Here is a tiny trained network, its code and every weight. The questions are about switching its units off for an input and a class, where a switched-off unit gives its printed mean instead of its output.

import numpy as np


def w(rows, s, z=0):
    codes = np.array(rows[::2]) - 128.0
    scale = np.full(codes.shape[1], s)
    scale[-1] = z or s
    return codes * scale


def norm(h):
    return h / np.sqrt((h * h).mean(-1, keepdims=True) + 1e-5)


def f(y):
    return np.maximum(y, 0)


def log_softmax(a):
    a = a - a.max(-1, keepdims=True)
    return a - np.log(np.exp(a).sum(-1, keepdims=True))


def net(x, mask):
    res = np.array(x, float).reshape(1, 4) / 4 @ E
    u = 0
    for l in range(4):
        y = f(norm(res) @ A[l][:, :-1].T + A[l][:, -1])
        res = res + np.where(mask[u : u + 6], y, B[l][:, -1]) @ B[l][:, :-1]
        u += 6
    return log_softmax(norm(res)[-1] @ U[:, :-1].T + U[:, -1])


A, B = {}, {}
E = w([
[18,182,132,120],'x0',
[129,124,237,67],'x1',
[79,42,188,246],'x2',
[127,129,128,127],'x3',
],0.013)
A[0] = w([
[153,167,139,30,38],'0.n0',
[132,135,237,71,182],'0.n1',
[126,173,67,98,64],'0.n2',
[79,180,101,50,24],'0.n3',
[5,176,124,103,188],'0.n4',
[22,176,143,152,1],'0.n5',
],0.024,0.0057)
B[0] = w([
[157,124,84,52,206],'0.n0',
[149,126,238,102,227],'0.n1',
[176,184,75,169,190],'0.n2',
[186,214,131,132,204],'0.n3',
[14,213,86,109,253],'0.n4',
[149,2,99,78,203],'0.n5',
],0.032,0.015)
A[1] = w([
[86,44,82,176,95],'1.n0',
[202,147,92,130,100],'1.n1',
[169,144,162,48,94],'1.n2',
[193,84,177,215,148],'1.n3',
[254,121,114,93,3],'1.n4',
[58,101,246,105,47],'1.n5',
],0.032,0.0049)
B[1] = w([
[29,157,152,183,209],'1.n0',
[138,99,79,168,215],'1.n1',
[62,118,218,88,254],'1.n2',
[151,171,212,173,224],'1.n3',
[97,24,118,69,236],'1.n4',
[220,81,3,134,252],'1.n5',
],0.044,0.014)
A[2] = w([
[146,180,226,33,142],'2.n0',
[234,147,163,158,2],'2.n1',
[194,150,193,194,192],'2.n2',
[184,148,187,93,11],'2.n3',
[128,155,252,111,31],'2.n4',
[157,130,163,156,72],'2.n5',
],0.031,0.0035)
B[2] = w([
[54,222,199,65,247],'2.n0',
[241,145,169,56,179],'2.n1',
[186,159,251,139,205],'2.n2',
[179,152,67,119,177],'2.n3',
[108,111,86,252,218],'2.n4',
[153,149,157,124,159],'2.n5',
],0.033,0.012)
A[3] = w([
[160,124,105,88,4],'3.n0',
[162,126,151,163,126],'3.n1',
[190,253,84,84,154],'3.n2',
[154,17,91,165,16],'3.n3',
[165,129,114,81,66],'3.n4',
[91,130,74,80,136],'3.n5',
],0.031,0.0041)
B[3] = w([
[50,133,82,135,161],'3.n0',
[208,106,173,76,162],'3.n1',
[202,240,35,199,249],'3.n2',
[197,3,62,162,199],'3.n3',
[24,103,80,140,173],'3.n4',
[219,47,147,184,240],'3.n5',
],0.025,0.015)
U = w([
[166,39,65,139,254],'0',
[161,206,40,175,116],'1',
[132,144,197,221,174],'2',
[22,125,92,185,66],'3',
[96,78,192,52,91],'4',
[96,251,143,76,63],'5',
[252,141,171,129,56],'6',
],0.027,0.0052)

Each question gives the input, the list of numbers given to net, and the class t.
The units are the neurons (one row each of A and B). Each row of codes is followed by its name. A weight is (code - 128) times the scale printed after its matrix; where a second scale follows, it is the last column's (A, B and U).
mask holds one flag per neuron, layer by layer. A switched-off neuron (its flag False) gives its mean, the last column of its row in B, instead of its output. The means were averaged over made-up inputs and are rounded, as every weight is.
A unit's drop is (log p(t) with every unit on - log p(t) with that unit switched off) / (log p(t) with every unit on - log p(t) with every unit switched off).
The circuit of an input: a set's keep is (log p(t) with only the set's units on - log p(t) with every unit switched off) / (log p(t) with every unit on - log p(t) with every unit switched off). Starting from the 12 units with the biggest drops (on a tie, the unit counted first), units are removed one at a time, each time the one whose removal leaves the highest keep (on an exact tie, the one counted first), for as long as the keep stays at least 0.8.
units of the circuit, in order: the units of the circuit, biggest drop first
most important unit: the unit with the biggest drop
top k neurons: the k neurons with the biggest drops, biggest first
k most important neurons of layer l: the k neurons of layer l with the biggest drops, biggest first
input [4,0,7,-4], class 3: units of the circuit, in order => (1.n0; 0.n1; 0.n5)
input [0,-6,4,4], class 2: units of the circuit, in order => (0.n0; 0.n4; 1.n3)
input [3,1,-2,-3], class 5: most important unit => 0.n4
input [0,-8,7,2], class 2: top 4 neurons => (0.n4; 0.n1; 0.n0; 1.n3)
input [-4,-5,7,-7], class 2: top 3 neurons => (0.n1; 0.n4; 0.n3)
input [1,-5,2,-2], class 3: top 2 neurons => (0.n1; 0.n3)
input [-1,0,-7,-8], class 0: units of the circuit, in order => (1.n4; 0.n4)
input [-2,-6,4,6], class 2: units of the circuit, in order => (0.n0; 0.n4; 1.n3)
input [-1,4,-7,-5], class 4: top 2 neurons => (1.n4; 0.n4)
input [-6,-8,1,4], class 2: top 4 neurons => (0.n0; 0.n3; 1.n3; 0.n2)
input [-4,-3,2,-2], class 2: top 3 neurons => (0.n0; 0.n3; 0.n1)
input [6,-3,2,5], class 3: top 3 neurons => (0.n5; 0.n1; 1.n5)
input [0,5,-4,4], class 4: 2 most important neurons of layer 0 => (0.n0; 0.n4)
input [-6,-5,6,5], class 2: top 4 neurons => (0.n1; 0.n4; 0.n0; 0.n3)
input [-4,2,-2,-8], class 4: units of the circuit, in order => (1.n2)
input [-6,-8,1,-5], class 2: 3 most important neurons of layer 0 => (0.n0; 0.n3; 0.n2)
input [-4,1,-7,4], class 4: top 2 neurons => (1.n4; 1.n2)
input [-7,1,-6,8], class 4: top 2 neurons => (1.n2; 1.n5)
input [5,2,-8,4], class 5: top 4 neurons => (1.n5; 2.n0; 0.n0; 1.n2)
input [-7,-4,7,-3], class 2: most important unit => 0.n1
input [1,-5,8,-1], class 3: top 4 neurons => (0.n1; 1.n0; 0.n3; 0.n2)
input [-2,-7,7,-6], class 2: 2 most important neurons of layer 0 => (0.n1; 0.n4)
input [1,0,8,-1], class 3: 3 most important neurons of layer 0 => (0.n1; 0.n3; 0.n2)
input [-3,0,1,-1], class 2: 2 most important neurons of layer 1 => (1.n3; 1.n5)
